Here is a tiny trained network, its code and every weight. The questions are about switching its units off for an input and a target symbol, where a switched-off unit gives its printed mean instead of its output.

import numpy as np


def w(rows, s, z=0):
    codes = np.array(rows[::2]) - 128.0
    scale = np.full(codes.shape[1], s)
    scale[-1] = z or s
    return codes * scale


def softmax(a):
    e = np.exp(a - a.max(-1, keepdims=True))
    return e / e.sum(-1, keepdims=True)


def log_softmax(a):
    a = a - a.max(-1, keepdims=True)
    return a - np.log(np.exp(a).sum(-1, keepdims=True))


def net(x, mask):
    ids = ['βγεζηθμπτφψω'.index(c) for c in x.split()]
    T = len(ids)
    res = E[ids] + P[:T]
    u = 0
    for l in range(3):
        r = res
        for j in range(2):
            rows = slice(3 * j, 3 * j + 3)
            q, k, v = (r @ M[l][rows].T for M in (Q, K, V))
            z = softmax(np.where(np.tri(T) > 0, q @ k.T / 3**0.5, -1e9)) @ v
            o = O[l][rows]
            res = res + np.where(mask[u + j], z, o[:, -1]) @ o[:, :-1]
        u += 2
    return log_softmax(res[-1] @ U[:, :-1].T + U[:, -1])


Q, K, V, O = {}, {}, {}, {}
E = w([
[81,138,141],'β',
[1,78,121],'γ',
[122,104,153],'ε',
[103,120,153],'ζ',
[94,102,145],'η',
[120,70,159],'θ',
[73,153,135],'μ',
[126,119,143],'π',
[120,160,158],'τ',
[131,199,96],'φ',
[56,105,143],'ψ',
[93,151,97],'ω',
],0.017)
P = w([
[91,170,75],'0',
[149,84,136],'1',
[109,126,144],'2',
[110,79,46],'3',
[167,82,135],'4',
[93,133,153],'5',
[115,73,39],'6',
[177,83,134],'7',
[86,138,173],'8',
[114,60,26],'9',
[185,84,128],'10',
[72,139,193],'11',
[113,57,2],'12',
],0.0098)
Q[0] = w([
[30,179,115],'0.h1',
[106,126,3],'0.h1',
[170,167,160],'0.h1',
[152,108,58],'0.h2',
[98,144,113],'0.h2',
[110,151,66],'0.h2',
],0.016)
K[0] = w([
[50,129,79],'0.h1',
[194,217,134],'0.h1',
[41,64,147],'0.h1',
[28,104,11],'0.h2',
[123,196,89],'0.h2',
[185,189,62],'0.h2',
],0.011)
V[0] = w([
[196,67,90],'0.h1',
[82,44,126],'0.h1',
[110,126,186],'0.h1',
[117,96,154],'0.h2',
[110,158,1],'0.h2',
[29,221,167],'0.h2',
],0.0098)
O[0] = w([
[255,43,173,42],'0.h1',
[101,114,151,153],'0.h1',
[77,165,177,102],'0.h1',
[161,78,113,116],'0.h2',
[131,80,189,253],'0.h2',
[80,155,23,237],'0.h2',
],0.0088,0.0031)
Q[1] = w([
[174,152,163],'1.h1',
[106,165,137],'1.h1',
[119,158,205],'1.h1',
[58,123,78],'1.h2',
[58,43,116],'1.h2',
[252,134,155],'1.h2',
],0.013)
K[1] = w([
[91,115,159],'1.h1',
[144,109,153],'1.h1',
[251,202,149],'1.h1',
[120,36,87],'1.h2',
[118,33,123],'1.h2',
[196,198,175],'1.h2',
],0.015)
V[1] = w([
[193,99,162],'1.h1',
[143,100,194],'1.h1',
[103,106,62],'1.h1',
[97,114,97],'1.h2',
[122,67,103],'1.h2',
[167,109,2],'1.h2',
],0.014)
O[1] = w([
[57,200,95,2],'1.h1',
[99,148,94,51],'1.h1',
[246,170,146,213],'1.h1',
[1,91,111,217],'1.h2',
[26,153,50,183],'1.h2',
[192,207,145,173],'1.h2',
],0.0073,0.011)
Q[2] = w([
[67,188,191],'2.h1',
[116,160,124],'2.h1',
[84,115,135],'2.h1',
[143,217,183],'2.h2',
[131,158,251],'2.h2',
[31,139,35],'2.h2',
],0.011)
K[2] = w([
[46,52,73],'2.h1',
[164,76,130],'2.h1',
[136,48,141],'2.h1',
[1,96,117],'2.h2',
[66,25,174],'2.h2',
[52,211,141],'2.h2',
],0.011)
V[2] = w([
[173,135,247],'2.h1',
[136,136,7],'2.h1',
[93,72,42],'2.h1',
[166,141,174],'2.h2',
[113,99,52],'2.h2',
[96,75,214],'2.h2',
],0.011)
O[2] = w([
[205,122,128,181],'2.h1',
[62,140,168,80],'2.h1',
[152,136,237,252],'2.h1',
[59,142,95,194],'2.h2',
[96,156,208,101],'2.h2',
[254,83,141,199],'2.h2',
],0.0097,0.0015)
U = w([
[115,149,137,191],'β',
[89,79,114,75],'γ',
[142,99,108,110],'ε',
[149,125,141,105],'ζ',
[128,111,127,100],'η',
[160,22,162,2],'θ',
[123,148,130,116],'μ',
[165,128,133,118],'π',
[151,173,167,196],'τ',
[232,254,156,164],'φ',
[74,116,161,160],'ψ',
[114,229,49,139],'ω',
],0.0072,0.0079)

Each question gives the input, a string of symbols that net reads in full, and the target symbol t.
The units are the heads (3 rows each of Q, K, V and O). Each row of codes is followed by its name. A weight is (code - 128) times the scale printed after its matrix; where a second scale follows, it is the last column's (O and U).
mask holds one flag per head, layer by layer. A switched-off head (its flag False) gives its mean, the last column of its rows in O, instead of its output. The means were averaged over made-up inputs and are rounded, as every weight is.
A unit's drop is (log p(t) with every unit on - log p(t) with that unit switched off) / (log p(t) with every unit on - log p(t) with every unit switched off).
The circuit of an input: a set's keep is (log p(t) with only the set's units on - log p(t) with every unit switched off) / (log p(t) with every unit on - log p(t) with every unit switched off). Starting from all 6 units, units are removed one at a time, each time the one whose removal leaves the highest keep (on an exact tie, the one counted first), for as long as the keep stays at least 0.8.
units of the circuit, in order: the units of the circuit, biggest drop first
unit that matters most: the unit with the biggest drop
heads that matter: for each layer, one digit per head in row order, 1 if its drop is at least 0.15 and else 0, layers parted by /
input γ θ φ φ θ φ θ θ β ψ θ θ ζ, target θ: heads that matter => 11 / 10 / 00
input φ η θ θ ω γ ζ μ φ β θ φ ε, target ω: units of the circuit, in order => [1.h2, 2.h2, 0.h1]
input φ φ τ θ, target ω: units of the circuit, in order => [1.h2, 2.h2, 2.h1]
input θ π ε ε τ γ, target ψ: units of the circuit, in order => [1.h1, 2.h1, 1.h2]
input φ β ψ γ θ μ, target ψ: units of the circuit, in order => [1.h2, 2.h1]
input φ θ μ π μ θ β ω ε γ γ η, target ψ: unit that matters most => 0.h2
input φ γ φ θ ζ φ φ π γ η, target ω: heads that matter => 10 / 11 / 11
input γ π φ η θ η β, target θ: heads that matter => 10 / 11 / 01
input γ τ τ η, target θ: units of the circuit, in order => [1.h1, 0.h1, 2.h2, 1.h2]
input μ φ μ φ θ φ φ, target φ: units of the circuit, in order => [1.h1, 0.h2, 0.h1, 1.h2]
input γ π θ π, target θ: heads that matter => 10 / 10 / 00
input θ φ γ θ π τ φ φ ζ γ θ ω, target ψ: units of the circuit, in order => [2.h1, 1.h2]
input β π γ ε φ φ φ φ φ π φ φ, target ψ: units of the circuit, in order => [2.h1, 1.h2, 0.h1]
input φ ψ θ γ θ θ τ, target ω: units of the circuit, in order => [1.h2, 2.h2]
input φ π γ π ω θ γ γ θ π, target ω: units of the circuit, in order => [1.h2, 2.h2, 0.h1]
input γ θ θ η γ θ φ θ φ φ η ε, target ψ: heads that matter => 10 / 01 / 10
input φ γ φ φ, target ω: units of the circuit, in order => [1.h2, 0.h1, 2.h2]
input η π γ θ π π, target ψ: heads that matter => 10 / 11 / 10
input φ β π ω η τ γ γ φ ζ, target ω: heads that matter => 10 / 11 / 11
input φ π θ φ φ γ τ, target ω: units of the circuit, in order => [0.h1, 1.h2, 2.h2]
input φ ψ φ τ γ θ τ θ θ ζ φ ψ ω, target ω: units of the circuit, in order => [1.h2, 0.h1, 2.h2]
input ε π β γ ω θ φ η π θ φ β, target ψ: heads that matter => 00 / 01 / 10
input θ β θ θ ε φ ζ, target ψ: heads that matter => 00 / 10 / 11
input θ μ γ ω ε η, target ψ: heads that matter => 10 / 11 / 10
input μ π μ ζ ψ φ φ θ, target θ: heads that matter => 10 / 10 / 01
input φ θ φ π τ γ θ η π θ ζ η γ, target ω: heads that matter => 10 / 01 / 11
